Below is a small trained network, with its code and all its weights. Each question gives an input and a target symbol and asks what happens when units are switched off, that is, made to give their printed mean instead of their output.

import numpy as np


def w(rows, s, z=0):
    codes = np.array(rows[::2]) - 128.0
    scale = np.full(codes.shape[1], s)
    scale[-1] = z or s
    return codes * scale


def norm(h):
    return h / np.sqrt((h * h).mean(-1, keepdims=True) + 1e-5)


def f(y):
    return np.maximum(y, 0)


def softmax(a):
    e = np.exp(a - a.max(-1, keepdims=True))
    return e / e.sum(-1, keepdims=True)


def log_softmax(a):
    a = a - a.max(-1, keepdims=True)
    return a - np.log(np.exp(a).sum(-1, keepdims=True))


def net(x, mask):
    ids = ['ΔΘΣΦαβγζλμτψ'.index(c) for c in x.split()]
    T = len(ids)
    res = E[ids] + P[:T]
    u = 0
    for l in range(2):
        r = norm(res)
        for j in range(3):
            rows = slice(2 * j, 2 * j + 2)
            q, k, v = (r @ M[l][rows].T for M in (Q, K, V))
            z = softmax(np.where(np.tri(T) > 0, q @ k.T / 2**0.5, -1e9)) @ v
            o = O[l][rows]
            res = res + np.where(mask[u + j], z, o[:, -1]) @ o[:, :-1]
        u += 3
        y = f(norm(res) @ A[l][:, :-1].T + A[l][:, -1])
        res = res + np.where(mask[u : u + 8], y, B[l][:, -1]) @ B[l][:, :-1]
        u += 8
    return log_softmax(norm(res)[-1] @ U[:, :-1].T + U[:, -1])


Q, K, V, O, A, B = {}, {}, {}, {}, {}, {}
E = w([
[105,150,108,158,117,116],'Δ',
[138,169,129,174,152,93],'Θ',
[109,145,115,154,114,135],'Σ',
[95,120,128,139,135,159],'Φ',
[172,86,160,102,137,121],'α',
[119,96,131,139,80,142],'β',
[140,81,162,106,89,156],'γ',
[128,125,139,136,52,148],'ζ',
[70,188,107,176,60,94],'λ',
[155,159,125,143,6,142],'μ',
[73,73,25,168,193,72],'τ',
[54,177,136,104,81,188],'ψ',
],0.014)
P = w([
[68,109,163,127,141,192],'0',
[56,148,151,36,93,77],'1',
[134,171,103,171,175,228],'2',
[160,74,124,174,75,113],'3',
[134,141,101,85,129,72],'4',
[161,255,64,137,169,230],'5',
[155,67,132,180,74,119],'6',
[98,152,123,90,172,95],'7',
],0.013)
Q[0] = w([
[126,103,54,104,161,124],'L0H0',
[152,186,171,153,173,146],'L0H0',
[110,114,54,53,124,166],'L0H1',
[73,34,147,128,103,57],'L0H1',
[248,221,205,75,180,86],'L0H2',
[158,136,195,108,101,207],'L0H2',
],0.011)
K[0] = w([
[119,41,2,94,218,20],'L0H0',
[172,152,220,170,113,47],'L0H0',
[158,230,140,101,99,106],'L0H1',
[87,196,184,102,146,216],'L0H1',
[195,203,194,111,203,131],'L0H2',
[207,108,204,27,29,187],'L0H2',
],0.0084)
V[0] = w([
[107,169,85,42,84,150],'L0H0',
[143,157,255,227,108,58],'L0H0',
[158,226,208,108,96,136],'L0H1',
[92,148,34,123,206,215],'L0H1',
[129,216,36,103,186,37],'L0H2',
[62,198,107,184,165,56],'L0H2',
],0.0047)
O[0] = w([
[94,85,182,199,139,117,161],'L0H0',
[160,78,125,218,151,64,45],'L0H0',
[185,220,254,108,127,158,85],'L0H1',
[143,87,76,90,103,143,215],'L0H1',
[108,132,118,73,121,192,155],'L0H2',
[124,73,139,132,45,145,250],'L0H2',
],0.0066,0.0021)
A[0] = w([
[86,186,27,160,109,92,254],'L0N0',
[43,152,125,139,134,189,87],'L0N1',
[80,71,92,51,95,137,85],'L0N2',
[106,77,44,62,88,86,62],'L0N3',
[50,117,151,60,100,60,253],'L0N4',
[159,163,114,176,60,132,133],'L0N5',
[197,76,121,128,131,255,74],'L0N6',
[186,66,87,88,251,100,229],'L0N7',
],0.0066,0.0021)
B[0] = w([
[163,77,149,126,112,184,254],'L0N0',
[192,122,137,149,122,128,180],'L0N1',
[180,178,240,117,63,84,187],'L0N2',
[185,190,203,150,167,115,202],'L0N3',
[187,98,63,33,202,53,217],'L0N4',
[128,118,76,115,253,75,181],'L0N5',
[168,188,22,206,188,109,154],'L0N6',
[45,166,123,211,130,172,180],'L0N7',
],0.0069,0.0071)
Q[1] = w([
[120,73,118,206,125,55],'L1H0',
[126,104,192,138,106,132],'L1H0',
[129,158,77,196,172,188],'L1H1',
[75,16,156,224,123,71],'L1H1',
[135,248,115,69,124,167],'L1H2',
[122,97,68,109,141,111],'L1H2',
],0.012)
K[1] = w([
[83,91,190,167,116,177],'L1H0',
[141,120,173,165,195,98],'L1H0',
[96,165,137,95,156,160],'L1H1',
[69,86,244,164,153,135],'L1H1',
[194,182,28,125,77,91],'L1H2',
[94,127,107,93,173,115],'L1H2',
],0.011)
V[1] = w([
[222,129,155,67,165,211],'L1H0',
[79,16,227,20,152,61],'L1H0',
[187,96,158,105,5,108],'L1H1',
[206,54,2,204,203,11],'L1H1',
[137,25,208,112,254,166],'L1H2',
[6,58,80,48,193,137],'L1H2',
],0.0077)
O[1] = w([
[181,145,127,23,201,151,101],'L1H0',
[238,137,103,132,2,91,157],'L1H0',
[196,78,95,116,170,158,98],'L1H1',
[76,66,93,126,134,64,253],'L1H1',
[168,237,33,103,128,98,180],'L1H2',
[74,162,47,110,122,216,143],'L1H2',
],0.0091,0.0051)
A[1] = w([
[158,136,123,69,108,44,138],'L1N0',
[151,27,167,185,106,121,128],'L1N1',
[81,86,164,112,156,54,132],'L1N2',
[108,192,125,182,157,126,3],'L1N3',
[140,137,80,110,84,139,183],'L1N4',
[65,118,111,163,166,159,140],'L1N5',
[225,42,148,11,108,114,95],'L1N6',
[70,150,102,65,117,94,92],'L1N7',
],0.012,0.0039)
B[1] = w([
[109,55,146,82,123,107,254],'L1N0',
[74,157,181,133,161,136,200],'L1N1',
[172,99,112,41,152,113,216],'L1N2',
[89,76,144,98,84,58,169],'L1N3',
[125,124,186,136,167,211,204],'L1N4',
[155,124,85,134,84,201,212],'L1N5',
[1,148,217,30,27,176,254],'L1N6',
[148,147,231,173,208,126,191],'L1N7',
],0.0098,0.0076)
U = w([
[89,89,185,57,59,150,198],'Δ',
[60,54,96,81,145,32,158],'Θ',
[148,51,128,89,225,142,77],'Σ',
[66,184,122,88,244,124,28],'Φ',
[34,212,133,144,116,74,45],'α',
[154,70,76,137,49,85,70],'β',
[158,187,85,90,126,81,183],'γ',
[179,95,156,170,94,82,210],'ζ',
[53,28,179,227,80,115,3],'λ',
[106,101,238,183,210,144,85],'μ',
[67,91,43,129,120,196,165],'τ',
[186,156,180,128,139,212,190],'ψ',
],0.011,0.0031)

Each question gives the input, a string of symbols that net reads in full, and the target symbol t.
The units are the heads (2 rows each of Q, K, V and O) and the neurons (one row each of A and B). Each row of codes is followed by its name. A weight is (code - 128) times the scale printed after its matrix; where a second scale follows, it is the last column's (O, A, B and U).
mask holds one flag per unit, layer by layer, with each layer's heads first. A switched-off unit (its flag False) gives its mean, the last column of its rows in O or B, instead of its output. The means were averaged over made-up inputs and are rounded, as every weight is.
A unit's drop is (log p(t) with every unit on - log p(t) with that unit switched off) / (log p(t) with every unit on - log p(t) with every unit switched off).
The circuit of an input: a set's keep is (log p(t) with only the set's units on - log p(t) with every unit switched off) / (log p(t) with every unit on - log p(t) with every unit switched off). Starting from the 12 units with the biggest drops (on a tie, the unit counted first), units are removed one at a time, each time the one whose removal leaves the highest keep (on an exact tie, the one counted first), for as long as the keep stays at least 0.8.
circuit, biggest first: the units of the circuit, biggest drop first
unit that matters most: the unit with the biggest drop
top k neurons: the k neurons with the biggest drops, biggest first
k most important neurons of layer l: the k neurons of layer l with the biggest drops, biggest first
heads that matter: for each layer, one digit per head in row order, 1 if its drop is at least 0.15 and else 0, layers parted by /
input τ τ λ τ τ, target Φ: circuit, biggest first -> (L1H2; L1H0)
input γ λ Σ, target λ: heads that matter -> 011 / 001
input ζ Θ τ τ ζ τ τ, target ζ: heads that matter -> 011 / 011
input Φ λ τ μ, target Φ: top 4 neurons -> (L0N6; L0N1; L0N7; L0N0)
input τ τ τ Φ, target τ: heads that matter -> 010 / 001
input ψ τ α τ β τ Δ, target ψ: heads that matter -> 000 / 010
input β Σ τ Θ Θ λ, target λ: circuit, biggest first -> (L1H2; L1N3; L0N2; L1N6)
input γ τ Σ α Θ Θ Σ, target γ: circuit, biggest first -> (L1H2)
input Φ τ τ τ β Φ λ τ, target Φ: circuit, biggest first -> (L1H2; L1N7)
input γ τ Δ λ, target γ: heads that matter -> 001 / 001
input β γ τ λ Θ α τ, target β: 2 most important neurons of layer 1 -> (L1N6; L1N7)
input τ γ γ, target τ: heads that matter -> 010 / 000
input λ λ β ψ Θ τ Θ, target λ: circuit, biggest first -> (L0N6; L1H0; L0H0)
input τ Θ λ τ τ, target Σ: heads that matter -> 111 / 000
input γ ζ λ ζ, target γ: circuit, biggest first -> (L1H2; L0H2)
input τ τ τ λ ζ ψ ψ, target τ: circuit, biggest first -> (L0N3; L0H2; L0N5; L1H2)
input α τ μ μ, target α: unit that matters most -> L0H2
input λ τ τ μ ζ τ β, target λ: heads that matter -> 100 / 100
input ψ λ λ λ λ ζ λ, target ψ: heads that matter -> 000 / 010
input α α ζ, target ζ: unit that matters most -> L0H1
input Θ α τ λ Θ μ, target μ: top 2 neurons -> (L0N4; L1N6)
input Δ λ λ τ ψ λ μ τ, target Σ: top 4 neurons -> (L0N7; L0N3; L0N2; L1N6)
input μ γ ζ λ τ, target Δ: top 3 neurons -> (L0N2; L1N6; L0N4)
input Θ μ λ, target μ: heads that matter -> 010 / 001
